Small tables with named rows and columns. After each table, cells are looked up by row and column.

vop.csv
,gidipur,zugofur,pumikud,febeb,ture,lufegip
pime,-29727,-21509,-6752,28092,-84847,-17812
godire,-89020,50786,-65476,55221,6970,-23468
farus,-19970,13250,-57161,-27803,-31956,-52836
zus,-82236,-20269,-82759,-9213,-48418,-48287

pime, lufegip => -17812
pime, febeb => 28092
farus, pumikud => -57161
farus, zugofur => 13250
pime, ture => -84847
zus, gidipur => -82236
godire, lufegip => -23468
zus, febeb => -9213
farus, gidipur => -19970
farus, ture => -31956

Table pof
        fadukup  zamosan    bag  libebot  sobep    dov  zodenof  riburok     nur    ros
niza      20.05   -64.05  11.53     6.99  -6.75  39.77   -62.61     8.40  -59.21  20.10
lesama    24.83   -60.09   7.42     9.43  -2.96  49.04   -67.53     1.84  -55.80  29.72
nug       27.30   -65.44   5.77     8.75  -6.60  52.67   -74.29     6.52  -54.01  26.18

zodenof of lesama = -67.53
libebot of nug = 8.75
dov of nug = 52.67
zodenof of nug = -74.29
fadukup of niza = 20.05
zamosan of nug = -65.44
zodenof of niza = -62.61
fadukup of lesama = 24.83
zamosan of niza = -64.05
zamosan of lesama = -60.09
ros of lesama = 29.72
dov of lesama = 49.04
sobep of nug = -6.60
ros of nug = 26.18
riburok of niza = 8.40
nur of niza = -59.21
riburok of lesama = 1.84

Table vutudup
         lugopeb   dil  nede  vono
suket       0.25  0.62  0.34  0.48
nizul       0.46  0.23  0.83  0.87
gadop       0.81  0.70  0.62  0.36
didi        0.71  0.32  0.26  0.93
bivupa      0.68  0.83  0.97  0.94
sitovok     0.81  0.26  0.39  0.43
gevuda      0.20  0.28  0.21  0.62
tiko        0.72  0.67  0.79  0.36

suket, lugopeb => 0.25
suket, dil => 0.62
didi, nede => 0.26
tiko, lugopeb => 0.72
suket, vono => 0.48
tiko, vono => 0.36
sitovok, nede => 0.39
nizul, dil => 0.23
sitovok, dil => 0.26
gevuda, vono => 0.62
nizul, nede => 0.83
bivupa, nede => 0.97
nizul, lugopeb => 0.46
didi, vono => 0.93
sitovok, lugopeb => 0.81

budada:
	pas	lobusi
rok	0.4	0.8
gukuri	0.4	0.8
pipu	0.9	0.5
fofu	0.1	0.5
zurut	0.3	0.7
zemaza	1.0	0.8
sisus	0.6	0.9
dofefun	0.4	0.8
zono	0.7	0.7
baze	0.6	1.0
tuziza	0.4	0.8
fofinov	0.4	0.9

What is the pas of dofefun in budada? 0.4
What is the lobusi of sisus in budada? 0.9
What is the lobusi of pipu in budada? 0.5
What is the lobusi of tuziza in budada? 0.8
What is the lobusi of zurut in budada? 0.7
What is the lobusi of fofinov in budada? 0.9
What is the lobusi of zono in budada? 0.7

tusabul =
cols = suz, patekam
ridepus: [24, 155]
vis: [126, 167]
dek: [195, 102]
mur: [166, 237]

suz of mur = 166
suz of dek = 195
patekam of vis = 167
patekam of ridepus = 155
suz of vis = 126
suz of ridepus = 24
patekam of dek = 102
patekam of mur = 237
Row with the largest suz: dek

kib =
|  | faruvob | lifivaf | sog | mutotut | dogiv | keb | zib | monepa | muk | kug |
|---|---|---|---|---|---|---|---|---|---|---|
| zuzo | 149 | 175 | 132 | 205 | 148 | 170 | 161 | 205 | 186 | 172 |
| dek | 165 | 158 | 207 | 167 | 201 | 171 | 219 | 174 | 158 | 154 |
| rabu | 184 | 177 | 185 | 168 | 181 | 177 | 176 | 167 | 173 | 178 |
| bul | 175 | 165 | 166 | 152 | 205 | 186 | 149 | 187 | 203 | 200 |
| madi | 168 | 62 | 196 | 154 | 206 | 212 | 114 | 163 | 208 | 217 |

What is the monepa of bul in kib?
187
What is the muk of rabu in kib?
173
What is the mutotut of zuzo in kib?
205
What is the zib of dek in kib?
219
What is the zib of zuzo in kib?
161
What is the mutotut of madi in kib?
154
What is the faruvob of rabu in kib?
184
What is the kug of bul in kib?
200
What is the zib of rabu in kib?
176
What is the keb of dek in kib?
171
What is the sog of zuzo in kib?
132
What is the faruvob of zuzo in kib?
149
What is the sog of rabu in kib?
185
What is the muk of dek in kib?
158
What is the monepa of rabu in kib?
167

